Below is a small trained network, with its code and all its weights. Each question gives an input and a target symbol and asks what happens when units are switched off, that is, made to give their printed mean instead of their output.

import numpy as np


def w(rows, s, z=0):
    codes = np.array(rows[::2]) - 128.0
    scale = np.full(codes.shape[1], s)
    scale[-1] = z or s
    return codes * scale


def norm(h):
    return h / np.sqrt((h * h).mean(-1, keepdims=True) + 1e-5)


def f(y):
    return np.maximum(y, 0)


def softmax(a):
    e = np.exp(a - a.max(-1, keepdims=True))
    return e / e.sum(-1, keepdims=True)


def log_softmax(a):
    a = a - a.max(-1, keepdims=True)
    return a - np.log(np.exp(a).sum(-1, keepdims=True))


def net(x, mask):
    ids = ['βγδεζηθμξπσφω'.index(c) for c in x.split()]
    T = len(ids)
    res = E[ids] + P[:T]
    u = 0
    for l in range(2):
        r = norm(res)
        for j in range(3):
            rows = slice(2 * j, 2 * j + 2)
            q, k, v = (r @ M[l][rows].T for M in (Q, K, V))
            z = softmax(np.where(np.tri(T) > 0, q @ k.T / 2**0.5, -1e9)) @ v
            o = O[l][rows]
            res = res + np.where(mask[u + j], z, o[:, -1]) @ o[:, :-1]
        u += 3
        y = f(norm(res) @ A[l][:, :-1].T + A[l][:, -1])
        res = res + np.where(mask[u : u + 4], y, B[l][:, -1]) @ B[l][:, :-1]
        u += 4
    return log_softmax(norm(res)[-1] @ U[:, :-1].T + U[:, -1])


Q, K, V, O, A, B = {}, {}, {}, {}, {}, {}
E = w([
[116,121,109,154],'β',
[71,121,71,100],'γ',
[147,56,116,132],'δ',
[130,155,96,64],'ε',
[66,125,101,147],'ζ',
[162,153,77,151],'η',
[144,121,165,185],'θ',
[158,63,199,165],'μ',
[87,38,167,77],'ξ',
[251,101,80,63],'π',
[101,176,76,127],'σ',
[199,181,56,161],'φ',
[115,140,93,53],'ω',
],0.019)
P = w([
[50,236,204,151],'0',
[194,72,254,34],'1',
[167,68,221,53],'2',
[86,65,123,166],'3',
[153,60,172,92],'4',
[67,39,88,194],'5',
[117,49,107,153],'6',
],0.0068)
Q[0] = w([
[243,3,97,220],'L0H0',
[84,118,85,51],'L0H0',
[117,66,49,148],'L0H1',
[136,177,103,145],'L0H1',
[173,57,141,159],'L0H2',
[179,46,110,128],'L0H2',
],0.016)
K[0] = w([
[243,57,44,216],'L0H0',
[44,100,127,3],'L0H0',
[135,118,150,24],'L0H1',
[196,90,111,130],'L0H1',
[139,92,141,129],'L0H2',
[189,131,156,115],'L0H2',
],0.015)
V[0] = w([
[9,180,164,2],'L0H0',
[93,65,146,88],'L0H0',
[89,188,100,162],'L0H1',
[141,143,145,225],'L0H1',
[120,121,200,123],'L0H2',
[96,120,120,189],'L0H2',
],0.0078)
O[0] = w([
[1,51,24,117,121],'L0H0',
[124,139,69,182,157],'L0H0',
[89,167,79,205,99],'L0H1',
[63,119,41,131,2],'L0H1',
[161,176,140,117,155],'L0H2',
[80,137,68,7,93],'L0H2',
],0.0055,0.0031)
A[0] = w([
[164,165,225,129,173],'L0N0',
[113,83,253,129,177],'L0N1',
[51,55,107,122,189],'L0N2',
[128,30,121,115,6],'L0N3',
],0.014,0.0016)
B[0] = w([
[87,102,99,252,244],'L0N0',
[56,61,88,233,226],'L0N1',
[219,131,124,4,254],'L0N2',
[96,181,68,242,191],'L0N3',
],0.011,0.0092)
Q[1] = w([
[125,134,132,174],'L1H0',
[127,81,228,114],'L1H0',
[145,30,67,122],'L1H1',
[100,59,64,66],'L1H1',
[202,254,76,91],'L1H2',
[12,174,11,39],'L1H2',
],0.018)
K[1] = w([
[118,93,57,150],'L1H0',
[204,146,109,183],'L1H0',
[19,133,104,138],'L1H1',
[62,232,133,109],'L1H1',
[176,234,119,51],'L1H2',
[5,186,100,93],'L1H2',
],0.02)
V[1] = w([
[136,252,97,158],'L1H0',
[190,118,138,154],'L1H0',
[226,55,168,117],'L1H1',
[189,212,105,202],'L1H1',
[66,143,151,60],'L1H2',
[107,214,131,166],'L1H2',
],0.025)
O[1] = w([
[115,101,152,251,91],'L1H0',
[55,194,117,112,74],'L1H0',
[75,58,118,15,24],'L1H1',
[115,225,172,93,164],'L1H1',
[67,119,194,148,1],'L1H2',
[202,136,200,129,124],'L1H2',
],0.018,0.009)
A[1] = w([
[129,165,153,252,171],'L1N0',
[185,236,119,134,255],'L1N1',
[123,188,16,135,87],'L1N2',
[30,94,107,177,203],'L1N3',
],0.019,0.0032)
B[1] = w([
[142,131,87,30,251],'L1N0',
[58,33,222,179,247],'L1N1',
[196,194,6,176,230],'L1N2',
[120,234,187,100,181],'L1N3',
],0.017,0.014)
U = w([
[243,100,123,62,44],'β',
[85,11,124,206,37],'γ',
[92,164,110,183,71],'δ',
[82,93,148,114,251],'ε',
[204,69,158,142,125],'ζ',
[189,179,210,123,252],'η',
[72,159,111,198,24],'θ',
[119,232,99,86,82],'μ',
[135,114,119,83,144],'ξ',
[109,182,91,61,154],'π',
[154,115,192,238,142],'σ',
[107,208,165,108,189],'φ',
[105,62,116,87,196],'ω',
],0.012,0.0032)

Each question gives the input, a string of symbols that net reads in full, and the target symbol t.
The units are the heads (2 rows each of Q, K, V and O) and the neurons (one row each of A and B). Each row of codes is followed by its name. A weight is (code - 128) times the scale printed after its matrix; where a second scale follows, it is the last column's (O, A, B and U).
mask holds one flag per unit, layer by layer, with each layer's heads first. A switched-off unit (its flag False) gives its mean, the last column of its rows in O or B, instead of its output. The means were averaged over made-up inputs and are rounded, as every weight is.
A unit's drop is (log p(t) with every unit on - log p(t) with that unit switched off) / (log p(t) with every unit on - log p(t) with every unit switched off).
The circuit of an input: a set's keep is (log p(t) with only the set's units on - log p(t) with every unit switched off) / (log p(t) with every unit on - log p(t) with every unit switched off). Starting from the 12 units with the biggest drops (on a tie, the unit counted first), units are removed one at a time, each time the one whose removal leaves the highest keep (on an exact tie, the one counted first), for as long as the keep stays at least 0.8.
circuit, biggest first: the units of the circuit, biggest drop first
most important unit: the unit with the biggest drop
k most important neurons: the k neurons with the biggest drops, biggest first
top k neurons in layer l: the k neurons of layer l with the biggest drops, biggest first
which heads matter: for each layer, one digit per head in row order, 1 if its drop is at least 0.15 and else 0, layers parted by /
input η β θ μ φ, target η: 3 most important neurons	L0N1, L0N2, L1N1
input μ ζ ζ, target μ: circuit, biggest first	L1H2, L0H0, L1N3
input π θ σ π ε, target π: which heads matter	100 / 011
input β θ π ε σ, target β: which heads matter	111 / 111
input η γ θ γ π ε, target η: circuit, biggest first	L0H1, L0N0, L1H1, L1H2
input η φ ω η ω η, target σ: circuit, biggest first	L0H0, L1N1
input ω φ ξ β θ ε, target ω: which heads matter	100 / 111
input η θ ζ ω φ, target η: 3 most important neurons	L0N1, L0N2, L0N3
input γ π β ω, target γ: 2 most important neurons	L0N3, L1N0
input η ξ β θ γ, target η: circuit, biggest first	L0N2, L1H1, L1H2
input η π θ φ, target π: top 2 neurons in layer 0	L0N1, L0N3
input π β ω δ ζ σ, target π: which heads matter	110 / 011
input η ε φ ζ η μ ζ, target η: most important unit	L0N2
input φ η η η σ, target φ: 2 most important neurons	L0N2, L0N1
input η β η μ γ γ γ, target η: 2 most important neurons	L0N2, L0N0
input δ π μ η, target π: 2 most important neurons	L0N2, L1N1
input β ω ζ, target β: most important unit	L0H1
input γ ξ β γ, target γ: which heads matter	110 / 111
input ω ε ζ, target ω: 2 most important neurons	L0N2, L0N0
input η η ζ ε θ σ, target η: most important neuron	L0N2
input μ η ε ζ γ ζ, target μ: which heads matter	000 / 001
